Here is a tiny trained network, its code and every weight. The questions are about switching its units off for an input and a class, where a switched-off unit gives its printed mean instead of its output.

import numpy as np


def w(rows, s, z=0):
    codes = np.array(rows[::2]) - 128.0
    scale = np.full(codes.shape[1], s)
    scale[-1] = z or s
    return codes * scale


def norm(h):
    return h / np.sqrt((h * h).mean(-1, keepdims=True) + 1e-5)


def f(y):
    return y / 2 * (1 + np.tanh(0.7978845608 * (y + 0.044715 * y**3)))


def log_softmax(a):
    a = a - a.max(-1, keepdims=True)
    return a - np.log(np.exp(a).sum(-1, keepdims=True))


def net(x, mask):
    res = np.array(x, float).reshape(1, 4) / 4 @ E
    u = 0
    for l in range(2):
        y = f(norm(res) @ A[l][:, :-1].T + A[l][:, -1])
        res = res + np.where(mask[u : u + 6], y, B[l][:, -1]) @ B[l][:, :-1]
        u += 6
    return log_softmax(norm(res)[-1] @ U[:, :-1].T + U[:, -1])


A, B = {}, {}
E = w([
[75,72,180,131,95,120,155,89,147],'x0',
[102,212,141,124,120,140,77,7,86],'x1',
[113,131,112,87,86,226,67,134,82],'x2',
[125,112,120,150,95,79,116,139,144],'x3',
],0.013)
A[0] = w([
[132,122,126,76,76,191,91,122,89,8],'0.n1',
[112,96,100,95,151,132,116,162,165,19],'0.n2',
[170,104,48,95,110,114,122,236,131,134],'0.n3',
[179,166,97,130,99,99,74,167,107,45],'0.n4',
[153,249,62,154,128,120,77,129,105,77],'0.n5',
[140,99,108,155,92,75,160,122,212,3],'0.n6',
],0.012,0.0047)
B[0] = w([
[101,176,238,162,47,147,30,250,67,199],'0.n1',
[109,84,233,113,179,87,152,123,122,145],'0.n2',
[214,64,60,111,239,57,182,65,144,255],'0.n3',
[185,180,106,91,140,225,146,104,29,165],'0.n4',
[142,87,106,82,152,112,158,48,27,223],'0.n5',
[154,69,184,182,255,104,56,188,42,183],'0.n6',
],0.0085,0.0093)
A[1] = w([
[180,160,156,130,142,47,168,85,144,163],'1.n1',
[146,81,126,150,68,81,142,242,181,253],'1.n2',
[124,31,208,91,122,99,124,133,66,192],'1.n3',
[161,167,62,116,120,96,76,85,110,57],'1.n4',
[249,106,54,89,182,154,144,212,124,172],'1.n5',
[181,54,108,167,154,74,143,234,212,131],'1.n6',
],0.011,0.0053)
B[1] = w([
[118,94,138,150,152,123,151,173,172,190],'1.n1',
[111,107,126,104,86,187,197,88,188,198],'1.n2',
[172,110,98,163,152,165,135,175,114,241],'1.n3',
[168,111,93,130,154,148,156,172,110,152],'1.n4',
[92,85,145,56,115,152,179,66,169,246],'1.n5',
[49,125,250,107,23,198,124,106,195,239],'1.n6',
],0.017,0.013)
U = w([
[82,98,174,95,120,133,172,86,241,220],'0',
[115,165,120,78,121,85,111,178,119,32],'1',
[112,146,132,139,79,129,113,156,147,28],'2',
[124,170,88,122,101,75,88,142,141,2],'3',
[135,110,130,193,195,59,140,137,130,92],'4',
[166,124,94,73,176,165,158,74,71,212],'5',
[131,157,128,88,114,70,70,137,149,2],'6',
[112,181,168,142,95,180,6,156,77,217],'7',
],0.019,0.0051)

Each question gives the input, the list of numbers given to net, and the class t.
The units are the neurons (one row each of A and B). Each row of codes is followed by its name. A weight is (code - 128) times the scale printed after its matrix; where a second scale follows, it is the last column's (A, B and U).
mask holds one flag per neuron, layer by layer. A switched-off neuron (its flag False) gives its mean, the last column of its row in B, instead of its output. The means were averaged over made-up inputs and are rounded, as every weight is.
A unit's drop is (log p(t) with every unit on - log p(t) with that unit switched off) / (log p(t) with every unit on - log p(t) with every unit switched off).
The circuit of an input: a set's keep is (log p(t) with only the set's units on - log p(t) with every unit switched off) / (log p(t) with every unit on - log p(t) with every unit switched off). Starting from all 12 units, units are removed one at a time, each time the one whose removal leaves the highest keep (on an exact tie, the one counted first), for as long as the keep stays at least 0.8.
circuit, biggest first: the units of the circuit, biggest drop first
top k neurons: the k neurons with the biggest drops, biggest first
k most important neurons of layer l: the k neurons of layer l with the biggest drops, biggest first
drop of u: that unit's drop, to one decimal
input [3,8,0,2], class 5: circuit, biggest first => 1.n6
input [-2,3,-8,-5], class 4: circuit, biggest first => 1.n6, 1.n5, 0.n3
input [-7,1,-7,7], class 5: circuit, biggest first => 0.n5, 0.n4, 1.n6
input [4,6,1,6], class 7: circuit, biggest first => 1.n5, 1.n2
input [-5,4,8,8], class 7: 2 most important neurons of layer 0 => 0.n1, 0.n3
input [-7,5,6,-8], class 7: top 2 neurons => 0.n3, 0.n1
input [1,3,-7,-2], class 4: circuit, biggest first => 1.n5, 1.n6
input [4,6,-6,4], class 4: circuit, biggest first => 1.n6, 1.n5
input [8,2,-3,3], class 4: circuit, biggest first => 1.n5, 1.n6
input [7,5,-4,8], class 4: circuit, biggest first => 1.n6, 1.n5
input [6,-1,-1,-4], class 4: 2 most important neurons of layer 0 => 0.n3, 0.n1
input [-3,-3,7,4], class 5: 3 most important neurons of layer 1 => 1.n6, 1.n1, 1.n2
input [4,6,-5,2], class 4: 2 most important neurons of layer 1 => 1.n6, 1.n5
input [-3,1,6,-2], class 7: circuit, biggest first => 0.n1
input [0,7,2,6], class 5: top 3 neurons => 1.n6, 0.n5, 1.n4
input [4,3,1,7], class 4: 2 most important neurons of layer 0 => 0.n1, 0.n4
input [2,6,-7,3], class 4: top 3 neurons => 1.n6, 1.n5, 1.n2
input [-1,7,0,1], class 5: drop of 1.n6 => 0.2
input [-5,-3,7,-6], class 5: drop of 1.n6 => 1.1
input [-5,-2,2,3], class 5: drop of 1.n6 => 0.1
input [1,7,7,-7], class 7: top neuron => 0.n1
